[  3  -6   4 -21   6   4   8   2 -20  -7  18  -6  -3   2  22 -10  14  34
  20 -27 -22  29  -5   6  17 -27   0] | S > kiti
[  3 -12  -8 -11   0  11  44  -1 -24  -4  63   0 -11 -16  16 -10  10  25
  -2  -9  -3  57 -18  -7   7 -20  -2] | Y > mas
[  8 -12 -11  -2  19   2  21  14 -15  -2  31   1   8   1  16  -2   9  34
   1 -22   7  87 -22  12  -7 -24  -5] | S > Bok
[  4  -3  -4 -23   9   9  -3  39  -7  -5  32 -14  11  17  12   1  26  34
   6 -27 -12  74 -30  10  -8 -33  -5] | S > Bok
[  1  -4  -8   1   7   0  11  27 -56 -10  53  -5   2  26  22  13  18  28
   1 -20   4  83 -13  12   8 -29  -1] | C > fum
[  7  -7  -8 -14  11   0  -8  40 -73   1  42  -5   9  -2  14   7  34  47
  -1 -18   1  45 -22  21 -23 -20 -13] | C > Ropi
[  8   3   0 -23  12  -3  28  -4 -16  -1  24  -6  -7   8  14  -3   9  15
  12 -10  -3  58  -8   4   8  12   4] | S > kiti
[  2  -6  -2  -2   0  -5   7  -5 -29   0  52 -32 -15  16  10   1   7  20
 -21   8 -12  13   2   0   7   3  -5] | Y > vud
[  5  -5   5  -6   3  -1  13   6 -43  -1  50   5   1  18  11 -15  15  18
   0  -8  -3  48 -28   7  -4  -6 -13] | Y > Zasem
[ 18  -9   6  -9   5 -13  -6  55   1  -3  22  -3   0   6  -1  -7  24  36
   7  -6   1  49 -24  18 -18 -22  -2] | C > fum
[ -1 -22  -8  -2   2  -3 -10  45 -13 -14   4  -5  -4  11   8  -1   8  22
  -6  -6  17  45 -22   3 -18  -5 -23] | C > Ropi
[ -9  -1  21 -18   2   5   8  34 -36  -6  51   8  -1  13  35  -5  -7  43
  -1 -11   1  26 -15  27  14  -8  -6] | S > Vulis
[ 10   0  -4 -12   7  -3 -14  70 -41  -3  26  -6  -5  16   5   8  39  35
  -5  -9  20  69 -42  30 -20 -19 -14] | C > Ropi
[ -1 -30  -2  -2   4   3  30 -13 -24   1  42  -6 -11  -5  21 -17  12  26
   8 -18 -19  31 -22  -6  -9 -15  -7] | Y > Zasem

[  3  -5  -9 -10  -1  -9  -4   1   2 -10  -8   3   1  -6   3   4  -1  14
   9  10   1  -4   5   0  -4  11  -1] | <89> > mukas
[  6   6   2  -4  -7  -7  -7  -9 -11   5  -2   0  -2   4  -5  -1  -2  16
  -9  -9  -4 -10  -2   3   8   1  -2] | <99> > gota
[  6   7   2  -3  -9  -1  -8  -2  -8  11   1  -6  -2   5   2  -4   2   8
  -9 -13   3  -7  -4   3   9   4   2] | <99> > biru
[ -2   4 -13   1   1  -6   3   3   1  -8  -3   8   7  -2 -11   4   7  -6
   3  12  -8   0   3  -2 -13  -1  -3] | <89> > Baga
[  3   5 -19 -16   0 -15 -20   1  -4  -9 -13  10   4   4 -20   7   7 -17
  -2  10 -12   6   9   4  -9   2  -2] | <89> > Baga
[  5   0   5   5  -2  -2   6 -11   1 -12   1  -4  -5  -5  12   5   3  22
   2  -6   0  -3  -1  -2   7   8   1] | <97> > Sufu
[ -2  -8 -22  -5 -13  -8  -1   9   1 -10 -11   6 -10  -6 -14  -9   0   5
   8   6  -3  -6  -1  -1  -8   7   1] | <89> > mukas
[ 3 -2  8  3 -3  2  5 -1 -1 -4  3 -8 -4 -1 16 -1 -3 20  1 -7 11 -7 -4 -2
  6  9  3] | <97> > fof
[ -1  -5 -14  -1  -1  -5   5   0   5 -12  -4   6  -4  -6  -7   2   4   4
   7  13  -6   0  10  -2  -6   6   1] | <89> > mukas
[  1   2 -12  -9   0 -10  -7  -6  -3  -5  -7  10   0   3 -15   7   5  -2
  -3   7 -13   3   6   2  -4   2  -3] | <89> > Duf
[  0   1 -28 -12  -5  -9  -5   9  -2  -7  -8   9   1  -1 -18  -3   6 -19
   3   9  -4   3   7   1 -10  -3  -1] | <89> > Baga
[ -4   7  -3  13  -8  -6  10 -10  -1 -14  -3   5  -4  -8   0  -1   4  15
   8   2 -11  -9  -5  -7  -9  -1  -6] | <92> > Bemev
[  0  -1  14  13   1   2   5 -12   0 -11   2  -1  -3  -5  13   1  -1  20
  -2  -5  -2  -2  -9  -1   6   2  -1] | <97> > Sufu
[  3   4   4   6  -8  -1  -2   4  -2   9   2  -7  -4  -1   4  -9  -4  10
  -4 -13   0  -7  -7   0   5  -3  -1] | <99> > biru
[  1  -7   9   8   4   1   4 -14   6 -12   0   3  -3  -3   8   7  -3  24
   0   5  -6  -3  -4   1   4   4   2] | <97> > meget
[  2   3 -20  -8 -12  -7  -3  -7  -3  -7  -5  11   0  -4 -13   0   6   7
   5   1  -5 -11   3  -6  -4   6   5] | <89> > mukas
[ -1   3 -22 -13  -6  -8  -4   6   0   2  -9   9   2  -2 -26   1   4 -13
   7  14  -8  -1   4  -1 -13   0  -1] | <89> > Baga
[  5  11  19  -1  -5   6   3  -9  -6   8  10 -16   2  -2  15   4  -3  20
   1 -18  19 -15  -2  -4   9   5   5] | <97> > fof
[  0   1  -6   4  -6  -3  -1  -1   2  -4   2   2  -4  -1  -6  -4  -2   9
   7   8  -4  -6 -12  -1  -4   1  -4] | <92> > bom
[ -4  -3 -17  -1   1  -4   2  -9   4 -15  -1  14  -2   3 -13   5   8  -2
   1  13 -18  10   6  -1  -4   2  -2] | <92> > vav

[ -2  -1  12   5 -16  34 -14  -2   2  18  -3   1 -22   4  -7  -3  19 -10
  -3  20  -2  -1  23  -3  -9 -17   6] | (36) > (90)
[ 21  -6  14 -11  -2  12 -14  -9   5  -3 -23   4   6  16  -5 -59 -31   6
  -6   7  23   5   5 -10 -19 -12  -8] | (36) > (90)
[ 29  14 -15  -6   5  -3  -5 -14   4  15   3   5  13  11 -16 -53 -36  23
   1  12  -8   0   2 -22  -3  -6   6] | (36) > (105)
[ -4   4   2  14 -31  17  13  -5   0  -6  -7  -7  -7  19   5 -52 -38   7
  26  -3  41 -10 -12   1 -25   2  -2] | (43) > (111)
[ 27 -12 -24 -14  -6  -8  16  -9  -1  -1 -16   3   9  15 -11 -33 -24   3
  -4  -9  13  -6  -4 -28 -11   7  11] | (41) > (117)
[-33 -11 -20 -13   3   3  28  -7 -15 -11  -6   1 -16   4 -12 -88  -4   7
  50   7  17 -43   2   8  -5   5  18] | (33) > (97)
[  7  11  -3  -8 -37  -9  17   4   4  -6 -15  -4 -13  29  -9 -91 -37  11
  -8   2  29  15 -21  37 -21  11 -11] | (43) > (92)
[  8  -8 -29 -13 -16  -3  11  -4   3 -12   2  -4  -4   4   1 -53 -28  13
   8  -7  17  -8 -16 -29 -23  10  -6] | (41) > (89)
[ 16  -2  -8  -2 -29   4   9 -11  -3  13 -19   5  -6  12   4 -69 -12  22
  -1  10  -5  -9  -2 -11   9  -8   2] | (36) > (101)
[-16 -10 -13   2  -3   0  13 -19  -1  -1   5 -25 -22  17  21 -10 -15  -2
  -9  -2   9  15   2 -31 -36   6 -22] | (41) > (89)
[  7   0  -1   6 -37  13 -20  -5  -3  10  -6 -10   2  22 -12 -48 -39  24
   2   1  16   8   6 -10  -4   8   0] | (43) > (111)
[ 30  14   7   5 -25   9 -12 -11  18  15  -9  -8  11  11  12   1   3  17
 -29   7 -26  31  49 -19  -7 -20 -13] | (36) > (105)
[ 18  -4  -9  -9 -13  -8   6  14   6  -4 -13  -5   5  17  15 -33 -25  28
   5   4   1  -3   7 -11 -10  -3   4] | (43) > (111)
[ 28  23 -17   1  -7 -16 -21 -14  18   7   0   1  30  17  -8  28   4 -11
 -44  -4 -21  24  25  -9 -16  -5   4] | (41) > (117)
[ -2  -9  -6   4 -16   8   1   1  -7 -16 -15  -7  -5  23  -1 -57 -43  18
   2  17  12  -4   3   1  -9   7  -9] | (43) > (91)

[  1 -11   1  11  -9  -3 -12  -6  -8   7 -12  -5 -23  -6   1 -15   5  10
   4  12 -14   3   7   0  -5  17   9] | K > U
[ -3  10  -2 -22 -31   8 -29 -13  -2  12   0 -12  27  -2   0 -16  -4   1
   5   8   1  -9   7  11 -12  15  12] | T > X
[ -1   2   0   0 -16   1 -12   1  -6  12  -2 -11   6  -1   2 -11  -1  14
  -7   7   9  -4   7   4 -16  13   6] | T > R
[  2   6 -10   3   0   0 -24  -4   2  -5  -8 -10 -28 -15 -10 -23  14   8
   0  23  -2  -1  16   8 -10  19  13] | K > U
[ -1  -3   5   3   8 -14   7   3  -8   7   9  -3 -12  -8   2 -19   3   5
  -5  21   8  -4   1  -1 -13  -3   4] | Q > G
[  5   4 -10  -6   8 -11   5   6  -4   3  -3  18 -21 -14  -5 -15  -3   4
   2  15  12 -11  11  -2   1   5   3] | Q > J
[ -3  11   5  -6 -12   5 -19  -8   2   6   0 -13  18  -3   0 -17  -2  -5
   4   4   8  -7  12   0  -5  16   8] | T > R
[ -3   8  11  13 -30   9 -13   2   5  -2   6  -1  10 -17  -5  -9   7   4
  -7  16 -12  -7  -1   5  -9   9  15] | B > L
[  0   1   6  -5  -8 -29  -8  -4   4  -5  -4 -21 -11  -6   1  -7   1   4
   5  14   4   3   7  -2  -3  15   9] | K > U
[ -3   0  -1  11  -4 -14 -22  -7   3 -13 -19 -11 -32  -3  -9  -3  10  10
  19   3 -14  13  20   3  -6  24 -18] | K > P
[-15  -8   4  -3  16 -13   9   8  -9   1   7  17 -18  -9  -3 -18   8   3
   0  17   5 -13   2   2  -1  -1   9] | Q > J
[  7   1   6  -9   6  -3  -1   7   2  10  13  -1 -10  -2  -1 -17  -4  -8
  -4  15  10  -2  -2   5  -4   2  10] | Q > V
[  3   4  12  16   4   3 -10  15  -2   2  -2  -2  -9 -28 -11 -14  15  -5
 -12  21  -4 -15  -2  15 -13  20  14] | B > D
[ 14  10  -6 -15   7 -16 -26   0  -1   2   2  10 -16 -13  -4 -14   0   4
   2  24  -2 -17  20 -14   6  13  23] | Q > G
[ -3   4  -1   3 -12  12  -2   0 -30   3  -4 -16  14  -4  -5 -15   4   7
  -7  12   9   3   8  12 -13  27  -1] | T > R
[  3  -9   2   9  -5 -10  -9 -15  -4  -1  -6 -26 -25 -13   1  -6  10  13
   5  15 -13  11   8   6  -9  12  10] | K > P
[ -2  -6   3   2  -6   5  -5  -2 -11   9   0 -18   5   0   6 -12   1   0
  -3   7   7  33   4  24 -11   9  -4] | T > R
[ -1  -3  13  15  -6   5   5   1   1  -4   0 -15 -12 -19  -7 -11  16  19
 -12  17  -6   0   1   9 -11  14  12] | B > D
[  0   9   2 -19  -9   9 -14  -8   2   5  -1 -17   7  -5  -2 -10 -10   7
   2  12  12  13   4   6 -13  26   7] | T > X
[ -2  12   2   4  14  -6  -1  12  -7   7   4   4 -24  -6  -7 -15  -3   4
  -3  13  19  -2  18  -1  -3  -6  12] | Q > G
[ 11  10   3 -15   7 -12 -13   5   5   1   7   4 -11  -9  -9 -18  -7   5
   5  22  13  -1   9 -14  -1   9  11] | Q > G
[ 12   6  18   9  -6   7 -29  10   0  -8  -1   0 -11 -30  -8  -8   7  -8
  17  32 -18 -22   0  10  -8  22  24] | B > D
[ -5 -20  11  32   1 -14  29   1 -20 -21  -9 -23 -55 -14   6 -18  22  13
   3  10  -4  31  16   9 -14  13 -14] | K > P
[ -1  -2   7  -5   2  -5   8  16  -6   4   7   4  -3  -9  -5 -23  -4   0
  -3  14   3  -4   3   4  -9 -10   7] | Q > V
[  0   0  18   3  -3  -1  -4   3   3  -6   7  -2  -5 -14  -4  -5   9 -11
  -2   2  -4 -12  -1   9 -14  -1  15] | B > D
[ -3 -16   7   6   6 -16  -7  -7  -3  -1   4 -11 -27 -12   3   2   8   7
   8  11 -20   3   4   7 -12   4   7] | K > P
[ -8 -12   4  24   6  -8  25  12 -14  -8   4 -27 -28  -9   7  -9   9   6
  -4  16   7  29   6   5  -1  -2  -2] | K > W
[  3  15   8   6  -3   1 -31  -9  12   0  -1  -9  20 -19   0  -9   8   0
  -1  15 -17  -8   6   7  -5  25  22] | B > D
[ 10   2   9   8   3   5 -19  -1  11   0   5   5  11  -7 -15  13  12  -7
  -7  14 -14 -11 -14   1  -2  12  18] | B > F
[  6  -1  18  22 -15   5 -14   9   9   2   1 -10 -20 -22 -10   0  13  -8
  -2  24 -21  -8  -3  10  -9  19  15] | B > D
[  2   2   4  13   1 -26   2  -4  -9 -16 -13 -12 -45 -17  -2  -9   2  14
   4  18 -11  12  11   5  -3  17   0] | K > P
[  0  -3  -6   4   2  -7  -7  -7   5  -3  -3  -7 -19  -3   1   1  10   1
  10  -2 -12   7   6  -4   6  -4   2] | K > W
[  1   9  17 -16 -17   9 -14 -10  26   8  -1 -20  26  -1  -1  -8  -4  15
  -4   7  10  -3   2   8 -14  30   0] | T > X
[  1  -4  -2 -15  10 -11  20   4 -10  11  -4   8 -21  -8  -4  -8   3  15
  -7  15   7  -1  18   6  17   2   2] | Q > G

[  5 -10   7 -20  -3   4  13 -13  -2 -13  -7   6   0   1 -42   4   8 -10
  -8   6  13 -11  -4  12   5  -3  -5] | M > Podod
[ -6  -4  18 -16  -2   8   6 -15   6 -12  -1  11   9   1  33   8  16  -2
 -12   3  11 -25   1  19   6  -4 -11] | M > Podod
[ -5  10   9 -16  -2  26   5  -5   9 -14   0   2  -1  10 -35  -1   9 -10
 -24   3   4 -30  -2  16  12  18 -18] | N > Pipa
[  2   0  -2   1   2   7  14 -11  18  -5   9  -1  -1   8 -20   8   8  -5
 -11   6   6  -6  -3   9   5  10  -9] | N > kalos
[-18  -5  12 -22  -7   0   3  -2   2 -14  -6   5   3   0   5  17   2  -4
 -11   6  18 -19  -6  16   8  -1 -14] | M > Podod
[  1  16  -9  -7   0  27  -5   0   5 -12   6   5  -5   4 -26   4   5  14
  -6   1  -1 -11   1  10  12  14  -8] | N > Pipa
[-14   3   7   3   7  26  -7  -8  14   4  -6  -9   4   6  30   2  -5   1
  12 -10   4   0  -4  -3   0  -7  -5] | H > bulo
[  1  -4  13 -12 -17  19  -8 -11 -21 -11   2  20  -3  -2 -55   0  -3 -18
  -1  -6   5 -13  -1  13  11  -3  -7] | M > Gesoz
[  6   4   8   7  14  26   9  10  -9 -17  -1   6  -3  -2 -18   1   0  23
   3  15  12   2  14 -10  11  -5 -21] | Z > Medo
[-22   4  14 -24   4  20  -7   9   5  -5  -4   8 -10   1 -86   3 -19  10
  -1   0   2   9  -6 -13   2  -1 -20] | Z > sen
[ 13   6  12  -9   5  28   1  13 -13  -9   2   4  -1   2 -53   3  -9   6
   0   4   8  12   7  -3  12  -8 -21] | Z > sen
[ -6  -9   2  -4   0  -5   0 -10   1 -28 -10   5  -4   0 -27  12   4 -16
 -13   1   4 -11  -4   8  -3   8  -1] | M > Podod
